Here is a tiny trained network, its code and every weight. The questions are about switching its units off for an input and a target symbol, where a switched-off unit gives its printed mean instead of its output.

import numpy as np


def w(rows, s, z=0):
    codes = np.array(rows[::2]) - 128.0
    scale = np.full(codes.shape[1], s)
    scale[-1] = z or s
    return codes * scale


def f(y):
    return y / 2 * (1 + np.tanh(0.7978845608 * (y + 0.044715 * y**3)))


def softmax(a):
    e = np.exp(a - a.max(-1, keepdims=True))
    return e / e.sum(-1, keepdims=True)


def log_softmax(a):
    a = a - a.max(-1, keepdims=True)
    return a - np.log(np.exp(a).sum(-1, keepdims=True))


def net(x, mask):
    ids = ['ΓΞΠΦΨΩαβδεζηθσ'.index(c) for c in x.split()]
    T = len(ids)
    res = E[ids] + P[:T]
    q, k, v = (res @ M[0].T for M in (Q, K, V))
    z = softmax(np.where(np.tri(T) > 0, q @ k.T / 2**0.5, -1e9)) @ v
    res = res + np.where(mask[0], z, O[0][:, -1]) @ O[0][:, :-1]
    y = f(res @ A[0][:, :-1].T + A[0][:, -1])
    res = res + np.where(mask[1:17], y, B[0][:, -1]) @ B[0][:, :-1]
    return log_softmax(res[-1] @ U[:, :-1].T + U[:, -1])


Q, K, V, O, A, B = {}, {}, {}, {}, {}, {}
E = w([
[162,121,153,158],'Γ',
[92,212,98,109],'Ξ',
[91,163,90,101],'Π',
[133,137,98,138],'Φ',
[106,196,171,105],'Ψ',
[116,208,156,117],'Ω',
[150,126,78,140],'α',
[127,96,90,126],'β',
[108,105,169,99],'δ',
[99,114,198,66],'ε',
[163,108,112,159],'ζ',
[123,148,252,93],'η',
[181,148,215,136],'θ',
[96,81,141,161],'σ',
],0.015)
P = w([
[192,122,140,123],'0',
[199,78,81,152],'1',
[108,126,187,1],'2',
[85,154,201,132],'3',
[160,75,91,206],'4',
[49,115,188,48],'5',
[64,144,207,158],'6',
],0.0081)
Q[0] = w([
[127,91,124,4],'H0',
[98,159,131,144],'H0',
],0.026)
K[0] = w([
[5,68,158,169],'H0',
[161,190,110,142],'H0',
],0.025)
V[0] = w([
[225,200,144,96],'H0',
[194,103,136,1],'H0',
],0.0086)
O[0] = w([
[45,175,145,253,254],'H0',
[51,66,153,204,239],'H0',
],0.0062,0.0021)
A[0] = w([
[125,149,151,125,46],'N0',
[191,106,112,164,114],'N1',
[160,144,116,117,58],'N2',
[135,92,111,151,132],'N3',
[136,76,73,141,1],'N4',
[129,108,136,94,55],'N5',
[108,120,135,123,75],'N6',
[139,100,120,123,99],'N7',
[114,114,70,132,177],'N8',
[144,103,87,139,64],'N9',
[134,97,113,146,134],'N10',
[127,140,39,143,70],'N11',
[187,165,111,177,68],'N12',
[145,72,5,169,92],'N13',
[102,144,121,115,96],'N14',
[150,79,141,144,109],'N15',
],0.025,0.0049)
B[0] = w([
[154,88,64,134,157],'N0',
[183,39,130,200,188],'N1',
[93,177,98,108,111],'N2',
[190,121,91,130,181],'N3',
[69,101,238,229,156],'N4',
[145,183,86,157,152],'N5',
[109,135,113,167,138],'N6',
[117,155,98,135,125],'N7',
[154,81,211,167,177],'N8',
[138,86,144,206,139],'N9',
[176,133,94,124,166],'N10',
[189,232,220,167,167],'N11',
[60,191,61,195,183],'N12',
[34,115,75,3,253],'N13',
[159,138,133,156,157],'N14',
[179,179,149,87,194],'N15',
],0.025,0.0047)
U = w([
[188,122,142,194,101],'Γ',
[140,192,179,158,54],'Ξ',
[189,120,210,120,242],'Π',
[82,98,100,130,147],'Φ',
[50,125,108,109,123],'Ψ',
[41,177,73,137,131],'Ω',
[62,130,87,97,133],'α',
[103,49,86,35,68],'β',
[173,212,17,2,161],'δ',
[64,147,177,49,41],'ε',
[133,96,41,119,100],'ζ',
[114,83,181,126,77],'η',
[79,110,161,192,28],'θ',
[234,95,156,114,254],'σ',
],0.0059,0.0036)

Each question gives the input, a string of symbols that net reads in full, and the target symbol t.
The units are the heads (2 rows each of Q, K, V and O) and the neurons (one row each of A and B). Each row of codes is followed by its name. A weight is (code - 128) times the scale printed after its matrix; where a second scale follows, it is the last column's (O, A, B and U).
mask holds one flag per unit, heads first, then neurons. A switched-off unit (its flag False) gives its mean, the last column of its rows in O or B, instead of its output. The means were averaged over made-up inputs and are rounded, as every weight is.
A unit's drop is (log p(t) with every unit on - log p(t) with that unit switched off) / (log p(t) with every unit on - log p(t) with every unit switched off).
The circuit of an input: a set's keep is (log p(t) with only the set's units on - log p(t) with every unit switched off) / (log p(t) with every unit on - log p(t) with every unit switched off). Starting from the 12 units with the biggest drops (on a tie, the unit counted first), units are removed one at a time, each time the one whose removal leaves the highest keep (on an exact tie, the one counted first), for as long as the keep stays at least 0.8.
units of the circuit, in order: the units of the circuit, biggest drop first
unit that matters most: the unit with the biggest drop
top k neurons: the k neurons with the biggest drops, biggest first
drop when u is switched off: that unit's drop, to one decimal
input ε α Π ε Γ, target ζ: top 3 neurons	(N1; N13; N12)
input σ δ θ, target δ: units of the circuit, in order	(H0; N1; N5)
input Π η Φ δ σ Ψ, target δ: units of the circuit, in order	(H0; N5)
input σ ε Γ, target δ: units of the circuit, in order	(N8; N4)
input σ Φ β, target δ: units of the circuit, in order	(H0; N5)
input α θ σ σ Ξ Φ, target δ: top 3 neurons	(N4; N1; N5)
input Φ ε σ Γ δ, target σ: top 4 neurons	(N13; N12; N15; N3)
input β σ ε Ξ β, target η: top 2 neurons	(N4; N13)
input σ Ψ δ, target δ: top 4 neurons	(N5; N8; N4; N1)
input Π Ξ θ σ Γ δ, target δ: unit that matters most	H0
input β ζ Ψ σ β, target η: top 3 neurons	(N13; N4; N11)
input σ β β β Ψ σ ζ, target σ: top 2 neurons	(N13; N12)
input θ ζ Ψ σ Ξ, target Ξ: drop when H0 is switched off	0.1
input σ Φ α δ α, target θ: drop when N4 is switched off	1.9
input Γ σ Φ, target δ: drop when N15 is switched off	-0.1
input β Π ε σ α Ω, target δ: top neuron	(N8)
